Below are the code and all the weights of a small trained network. Each question names an input and a target symbol and asks about switching units off, where a switched-off unit gives its printed mean instead of its output.

import numpy as np


def w(rows, s, z=0):
    codes = np.array(rows[::2]) - 128.0
    scale = np.full(codes.shape[1], s)
    scale[-1] = z or s
    return codes * scale


def norm(h):
    return h / np.sqrt((h * h).mean(-1, keepdims=True) + 1e-5)


def f(y):
    return np.maximum(y, 0)


def softmax(a):
    e = np.exp(a - a.max(-1, keepdims=True))
    return e / e.sum(-1, keepdims=True)


def log_softmax(a):
    a = a - a.max(-1, keepdims=True)
    return a - np.log(np.exp(a).sum(-1, keepdims=True))


def net(x, mask):
    ids = ['Φαβγεημτψω'.index(c) for c in x.split()]
    T = len(ids)
    res = E[ids] + P[:T]
    u = 0
    for l in range(3):
        r = norm(res)
        for j in range(2):
            rows = slice(2 * j, 2 * j + 2)
            q, k, v = (r @ M[l][rows].T for M in (Q, K, V))
            z = softmax(np.where(np.tri(T) > 0, q @ k.T / 2**0.5, -1e9)) @ v
            o = O[l][rows]
            res = res + np.where(mask[u + j], z, o[:, -1]) @ o[:, :-1]
        u += 2
        y = f(norm(res) @ A[l][:, :-1].T + A[l][:, -1])
        res = res + np.where(mask[u : u + 4], y, B[l][:, -1]) @ B[l][:, :-1]
        u += 4
    return log_softmax(norm(res)[-1] @ U[:, :-1].T + U[:, -1])


Q, K, V, O, A, B = {}, {}, {}, {}, {}, {}
E = w([
[135,100,107,199],'Φ',
[94,195,5,93],'α',
[178,163,139,137],'β',
[109,115,103,118],'γ',
[77,117,114,110],'ε',
[83,132,125,88],'η',
[148,48,126,236],'μ',
[147,51,182,184],'τ',
[236,88,151,154],'ψ',
[69,88,167,133],'ω',
],0.021)
P = w([
[6,18,47,2],'0',
[37,23,50,49],'1',
[57,42,75,72],'2',
[75,71,90,91],'3',
[83,97,98,105],'4',
[87,121,103,117],'5',
[92,146,111,139],'6',
[105,167,117,141],'7',
[110,186,132,153],'8',
],0.0063)
Q[0] = w([
[117,139,60,164],'L0H0',
[149,148,213,80],'L0H0',
[90,129,67,253],'L0H1',
[49,115,46,142],'L0H1',
],0.011)
K[0] = w([
[154,100,72,65],'L0H0',
[150,208,160,139],'L0H0',
[22,131,53,3],'L0H1',
[94,82,74,131],'L0H1',
],0.012)
V[0] = w([
[47,134,254,97],'L0H0',
[111,223,21,177],'L0H0',
[97,144,122,109],'L0H1',
[18,143,130,73],'L0H1',
],0.0043)
O[0] = w([
[145,108,74,210,64],'L0H0',
[74,140,160,192,111],'L0H0',
[207,254,210,34,163],'L0H1',
[109,109,121,120,250],'L0H1',
],0.0069,0.0023)
A[0] = w([
[132,88,56,201,142],'L0N0',
[87,132,115,90,120],'L0N1',
[138,129,127,171,63],'L0N2',
[212,247,75,98,4],'L0N3',
],0.011,0.0032)
B[0] = w([
[119,188,107,60,253],'L0N0',
[142,212,32,254,231],'L0N1',
[72,159,17,170,154],'L0N2',
[56,117,42,135,218],'L0N3',
],0.0072,0.0048)
Q[1] = w([
[149,31,242,87],'L1H0',
[153,91,181,12],'L1H0',
[134,221,39,160],'L1H1',
[143,180,18,206],'L1H1',
],0.011)
K[1] = w([
[111,109,97,4],'L1H0',
[159,63,76,111],'L1H0',
[114,173,149,179],'L1H1',
[174,160,165,190],'L1H1',
],0.013)
V[1] = w([
[59,120,187,65],'L1H0',
[175,51,200,150],'L1H0',
[65,177,91,199],'L1H1',
[85,161,177,1],'L1H1',
],0.0084)
O[1] = w([
[155,168,104,254,90],'L1H0',
[107,79,107,159,3],'L1H0',
[161,97,131,18,230],'L1H1',
[176,234,191,76,54],'L1H1',
],0.0066,0.0065)
A[1] = w([
[135,144,157,254,117],'L1N0',
[119,146,60,220,2],'L1N1',
[196,29,244,152,152],'L1N2',
[55,21,130,130,162],'L1N3',
],0.0071,0.0019)
B[1] = w([
[92,150,120,156,137],'L1N0',
[101,93,115,158,179],'L1N1',
[59,161,5,180,200],'L1N2',
[162,106,206,114,253],'L1N3',
],0.012,0.0041)
Q[2] = w([
[164,157,170,142],'L2H0',
[248,140,119,66],'L2H0',
[165,181,253,109],'L2H1',
[140,146,154,73],'L2H1',
],0.012)
K[2] = w([
[159,84,143,64],'L2H0',
[76,81,181,4],'L2H0',
[157,79,107,85],'L2H1',
[142,112,74,118],'L2H1',
],0.012)
V[2] = w([
[9,170,238,145],'L2H0',
[2,139,96,130],'L2H0',
[38,162,250,90],'L2H1',
[76,114,230,118],'L2H1',
],0.0076)
O[2] = w([
[3,132,171,122,32],'L2H0',
[68,182,194,133,255],'L2H0',
[133,161,215,186,66],'L2H1',
[137,193,182,135,59],'L2H1',
],0.011,0.006)
A[2] = w([
[105,76,236,1,134],'L2N0',
[152,235,131,139,200],'L2N1',
[145,54,163,176,253],'L2N2',
[115,64,117,46,234],'L2N3',
],0.0086,0.0029)
B[2] = w([
[247,105,103,132,164],'L2N0',
[165,147,165,222,155],'L2N1',
[131,196,138,87,169],'L2N2',
[106,135,226,179,254],'L2N3',
],0.011,0.0074)
U = w([
[152,134,118,115,107],'Φ',
[103,224,156,105,136],'α',
[195,168,107,61,145],'β',
[203,77,45,157,254],'γ',
[163,130,133,125,148],'ε',
[117,15,156,124,185],'η',
[24,58,121,211,75],'μ',
[108,91,120,3,73],'τ',
[146,180,136,243,175],'ψ',
[74,175,189,109,135],'ω',
],0.017,0.0033)

Each question gives the input, a string of symbols that net reads in full, and the target symbol t.
The units are the heads (2 rows each of Q, K, V and O) and the neurons (one row each of A and B). Each row of codes is followed by its name. A weight is (code - 128) times the scale printed after its matrix; where a second scale follows, it is the last column's (O, A, B and U).
mask holds one flag per unit, layer by layer, with each layer's heads first. A switched-off unit (its flag False) gives its mean, the last column of its rows in O or B, instead of its output. The means were averaged over made-up inputs and are rounded, as every weight is.
A unit's drop is (log p(t) with every unit on - log p(t) with that unit switched off) / (log p(t) with every unit on - log p(t) with every unit switched off).
The circuit of an input: a set's keep is (log p(t) with only the set's units on - log p(t) with every unit switched off) / (log p(t) with every unit on - log p(t) with every unit switched off). Starting from the 12 units with the biggest drops (on a tie, the unit counted first), units are removed one at a time, each time the one whose removal leaves the highest keep (on an exact tie, the one counted first), for as long as the keep stays at least 0.8.
circuit, biggest first: the units of the circuit, biggest drop first
top k neurons: the k neurons with the biggest drops, biggest first
k most important neurons of layer l: the k neurons of layer l with the biggest drops, biggest first
heads that matter: for each layer, one digit per head in row order, 1 if its drop is at least 0.15 and else 0, layers parted by /
input ψ α ψ γ γ γ γ Φ γ, target τ: circuit, biggest first => [L1H0]
input γ γ β ω Φ Φ γ β γ, target τ: top 2 neurons => [L0N3 L0N0]
input ω μ μ μ γ γ, target η: circuit, biggest first => [L1H1 L1N2 L1N3]
input η μ ε ω η Φ Φ, target α: top 3 neurons => [L0N0 L0N1 L0N2]
input Φ ω ψ, target ψ: heads that matter => 00 / 00 / 01
input γ Φ ψ γ β β ω β, target ψ: circuit, biggest first => [L0N3 L1H0 L2N1]
input ω γ ψ Φ ψ ω Φ γ, target ψ: heads that matter => 00 / 11 / 01
input β γ Φ μ γ α τ μ, target μ: heads that matter => 00 / 01 / 10
input α Φ γ η Φ Φ, target α: top 2 neurons => [L0N0 L1N3]
input γ Φ τ τ β β β μ, target η: 3 most important neurons of layer 0 => [L0N0 L0N2 L0N3]
input η α Φ γ β α μ, target η: top 4 neurons => [L0N0 L1N3 L0N3 L0N2]
input α μ α γ Φ γ Φ Φ β, target β: 3 most important neurons of layer 0 => [L0N0 L0N3 L0N1]
input α η γ γ, target α: circuit, biggest first => [L1H0 L1H1]
input β Φ γ τ γ η, target μ: heads that matter => 00 / 10 / 00
input β γ α ε β, target ω: most important neuron of layer 2 => [L2N3]
input γ γ α ψ ψ Φ, target γ: circuit, biggest first => [L2H0 L1H0]
input γ γ Φ τ β γ, target μ: top 2 neurons => [L0N1 L0N3]
input γ ψ α, target γ: top 2 neurons => [L1N2 L0N3]
input γ τ γ μ ε, target η: heads that matter => 00 / 10 / 00
input β ψ γ η, target γ: 2 most important neurons of layer 0 => [L0N0 L0N1]
input ε α γ γ γ Φ Φ, target τ: heads that matter => 00 / 01 / 01
input ε ε η, target α: circuit, biggest first => [L1H1 L1H0]
input α γ μ γ η τ ψ τ, target γ: circuit, biggest first => [L2H0]
input τ ψ γ μ ψ ω ω τ, target ψ: heads that matter => 00 / 00 / 01
input η β μ γ γ τ γ β, target μ: heads that matter => 00 / 00 / 00
input γ τ β β ψ Φ η, target γ: circuit, biggest first => [L2H0 L0N0]
input τ β Φ α τ τ τ ω γ, target ψ: circuit, biggest first => [L2H1 L2N1]
input β γ ε, target ω: circuit, biggest first => [L1H1 L2H1]
input γ Φ γ ψ Φ γ, target γ: heads that matter => 01 / 11 / 10
